Here is a tiny trained network, its code and every weight. The questions are about switching its units off for an input and a target symbol, where a switched-off unit gives its printed mean instead of its output.

import numpy as np


def w(rows, s, z=0):
    codes = np.array(rows[::2]) - 128.0
    scale = np.full(codes.shape[1], s)
    scale[-1] = z or s
    return codes * scale


def norm(h):
    return h / np.sqrt((h * h).mean(-1, keepdims=True) + 1e-5)


def f(y):
    return np.maximum(y, 0)


def softmax(a):
    e = np.exp(a - a.max(-1, keepdims=True))
    return e / e.sum(-1, keepdims=True)


def log_softmax(a):
    a = a - a.max(-1, keepdims=True)
    return a - np.log(np.exp(a).sum(-1, keepdims=True))


def net(x, mask):
    ids = ['αβγδεζηθξστφψω'.index(c) for c in x.split()]
    T = len(ids)
    res = E[ids] + P[:T]
    r = norm(res)
    for j in range(3):
        rows = slice(3 * j, 3 * j + 3)
        q, k, v = (r @ M[0][rows].T for M in (Q, K, V))
        z = softmax(np.where(np.tri(T) > 0, q @ k.T / 3**0.5, -1e9)) @ v
        o = O[0][rows]
        res = res + np.where(mask[j], z, o[:, -1]) @ o[:, :-1]
    y = f(norm(res) @ A[0][:, :-1].T + A[0][:, -1])
    res = res + np.where(mask[3:19], y, B[0][:, -1]) @ B[0][:, :-1]
    return log_softmax(norm(res)[-1] @ U[:, :-1].T + U[:, -1])


Q, K, V, O, A, B = {}, {}, {}, {}, {}, {}
E = w([
[151,126,88,138,70,92],'α',
[127,162,130,130,190,151],'β',
[170,130,128,81,129,116],'γ',
[190,160,199,92,113,147],'δ',
[94,110,175,254,85,108],'ε',
[138,81,122,91,154,100],'ζ',
[116,89,189,133,110,140],'η',
[120,68,112,192,110,106],'θ',
[61,237,96,83,128,169],'ξ',
[146,163,115,156,100,220],'σ',
[89,141,114,154,134,61],'τ',
[176,108,172,173,172,78],'φ',
[187,117,66,28,170,191],'ψ',
[109,105,105,139,151,137],'ω',
],0.026)
P = w([
[197,239,115,50,21,151],'0',
[122,202,147,92,67,159],'1',
[65,191,165,112,109,174],'2',
[5,172,196,132,143,183],'3',
[2,145,238,148,158,197],'4',
[19,155,213,141,147,192],'5',
],0.0022)
Q[0] = w([
[122,154,218,143,164,183],'h1',
[110,68,163,155,108,158],'h1',
[29,112,120,116,125,152],'h1',
[97,133,142,193,148,169],'h2',
[90,136,214,82,155,166],'h2',
[231,119,87,73,99,133],'h2',
[1,95,114,163,80,141],'h3',
[156,98,177,156,120,27],'h3',
[47,194,211,172,158,195],'h3',
],0.016)
K[0] = w([
[116,167,167,152,176,194],'h1',
[104,95,140,209,113,230],'h1',
[2,72,123,166,205,120],'h1',
[66,125,140,156,139,161],'h2',
[90,108,192,55,219,82],'h2',
[174,150,154,43,26,187],'h2',
[45,79,106,191,127,144],'h3',
[152,114,163,141,123,2],'h3',
[79,163,197,172,183,158],'h3',
],0.013)
V[0] = w([
[146,63,57,143,141,172],'h1',
[98,124,91,107,180,92],'h1',
[59,41,136,98,135,59],'h1',
[121,158,126,190,171,76],'h2',
[205,112,138,159,254,103],'h2',
[91,134,143,149,127,224],'h2',
[125,108,80,95,178,168],'h3',
[233,107,181,189,139,168],'h3',
[111,106,125,152,56,189],'h3',
],0.0081)
O[0] = w([
[47,73,117,108,159,163,71],'h1',
[53,255,107,155,174,116,64],'h1',
[39,24,215,103,121,57,40],'h1',
[184,151,99,252,109,62,101],'h2',
[252,100,100,121,182,117,234],'h2',
[82,139,106,198,124,157,159],'h2',
[11,177,101,206,166,157,123],'h3',
[210,74,214,216,228,171,255],'h3',
[128,34,138,138,19,185,131],'h3',
],0.0054,0.0023)
A[0] = w([
[152,78,42,177,194,100,158],'n1',
[130,148,104,118,107,238,97],'n2',
[244,82,98,123,89,84,176],'n3',
[81,114,46,84,116,73,151],'n4',
[127,68,190,173,107,93,86],'n5',
[85,153,116,160,169,236,148],'n6',
[69,79,88,78,167,214,120],'n7',
[216,199,41,13,141,124,166],'n8',
[169,201,162,60,131,159,42],'n9',
[155,91,196,96,114,211,182],'n10',
[98,26,138,125,197,90,199],'n11',
[145,234,116,122,16,164,1],'n12',
[121,74,67,55,112,104,54],'n13',
[116,127,112,126,44,185,82],'n14',
[138,139,164,76,80,53,186],'n15',
[125,183,1,10,55,164,175],'n16',
],0.01,0.0029)
B[0] = w([
[107,112,129,3,81,116,172],'n1',
[182,99,80,131,108,131,188],'n2',
[45,167,118,119,163,130,216],'n3',
[133,196,235,135,119,161,180],'n4',
[159,109,79,116,186,79,189],'n5',
[138,114,71,190,82,119,203],'n6',
[137,125,100,141,106,212,195],'n7',
[54,83,153,194,162,133,254],'n8',
[98,139,169,213,106,126,204],'n9',
[92,188,66,165,110,135,238],'n10',
[125,236,71,50,142,154,198],'n11',
[219,125,126,126,114,93,176],'n12',
[162,85,189,98,156,208,153],'n13',
[226,60,134,123,54,69,158],'n14',
[85,222,172,176,123,131,180],'n15',
[191,33,158,82,200,94,225],'n16',
],0.008)
U = w([
[169,90,163,72,78,77,220],'α',
[108,185,30,212,181,124,4],'β',
[42,73,201,160,182,121,105],'γ',
[144,198,211,169,93,206,33],'δ',
[96,71,122,229,79,75,150],'ε',
[93,165,170,16,149,160,136],'ζ',
[67,92,176,111,26,162,180],'η',
[89,82,58,96,108,59,244],'θ',
[165,201,61,53,57,113,122],'ξ',
[188,106,49,154,46,167,124],'σ',
[62,201,137,132,75,27,130],'τ',
[195,136,114,90,192,62,142],'φ',
[134,54,115,94,164,204,162],'ψ',
[2,153,75,140,87,183,119],'ω',
],0.0099,0.0038)

Each question gives the input, a string of symbols that net reads in full, and the target symbol t.
The units are the heads (3 rows each of Q, K, V and O) and the neurons (one row each of A and B). Each row of codes is followed by its name. A weight is (code - 128) times the scale printed after its matrix; where a second scale follows, it is the last column's (O, A, B and U).
mask holds one flag per unit, heads first, then neurons. A switched-off unit (its flag False) gives its mean, the last column of its rows in O or B, instead of its output. The means were averaged over made-up inputs and are rounded, as every weight is.
A unit's drop is (log p(t) with every unit on - log p(t) with that unit switched off) / (log p(t) with every unit on - log p(t) with every unit switched off).
The circuit of an input: a set's keep is (log p(t) with only the set's units on - log p(t) with every unit switched off) / (log p(t) with every unit on - log p(t) with every unit switched off). Starting from the 12 units with the biggest drops (on a tie, the unit counted first), units are removed one at a time, each time the one whose removal leaves the highest keep (on an exact tie, the one counted first), for as long as the keep stays at least 0.8.
units of the circuit, in order: the units of the circuit, biggest drop first
most important unit: the unit with the biggest drop
k most important neurons: the k neurons with the biggest drops, biggest first
which heads matter: for each layer, one digit per head in row order, 1 if its drop is at least 0.15 and else 0, layers parted by /
drop when u is switched off: that unit's drop, to one decimal
input ζ δ σ η, target σ: units of the circuit, in order => [h1; n10; n8]
input τ ζ ζ ψ ψ η, target ζ: which heads matter => 110
input σ η φ η, target φ: which heads matter => 010
input δ δ ψ ζ τ, target τ: most important unit => h2
input φ ψ ε δ η, target φ: 2 most important neurons => [n5; n8]
input ξ η τ δ ω η, target ω: which heads matter => 100
input ξ ζ δ η δ ξ, target ζ: units of the circuit, in order => [n16; n10]
input σ η ξ, target σ: which heads matter => 000
input σ δ β η θ, target θ: units of the circuit, in order => [n11; n5; n1]
input δ ε θ ξ, target ξ: which heads matter => 011
input δ ψ δ γ φ ξ, target φ: which heads matter => 011
input η δ η, target η: which heads matter => 111
input δ δ δ δ δ ξ, target ξ: which heads matter => 111
input γ δ ψ ψ ζ η, target ζ: most important unit => n11
input β τ α τ θ, target θ: 2 most important neurons => [n5; n11]
input β η β δ η, target β: drop when n16 is switched off => 0.2
input ε φ ξ, target φ: drop when h3 is switched off => 0.2
input β ψ γ, target γ: drop when n8 is switched off => 0.2
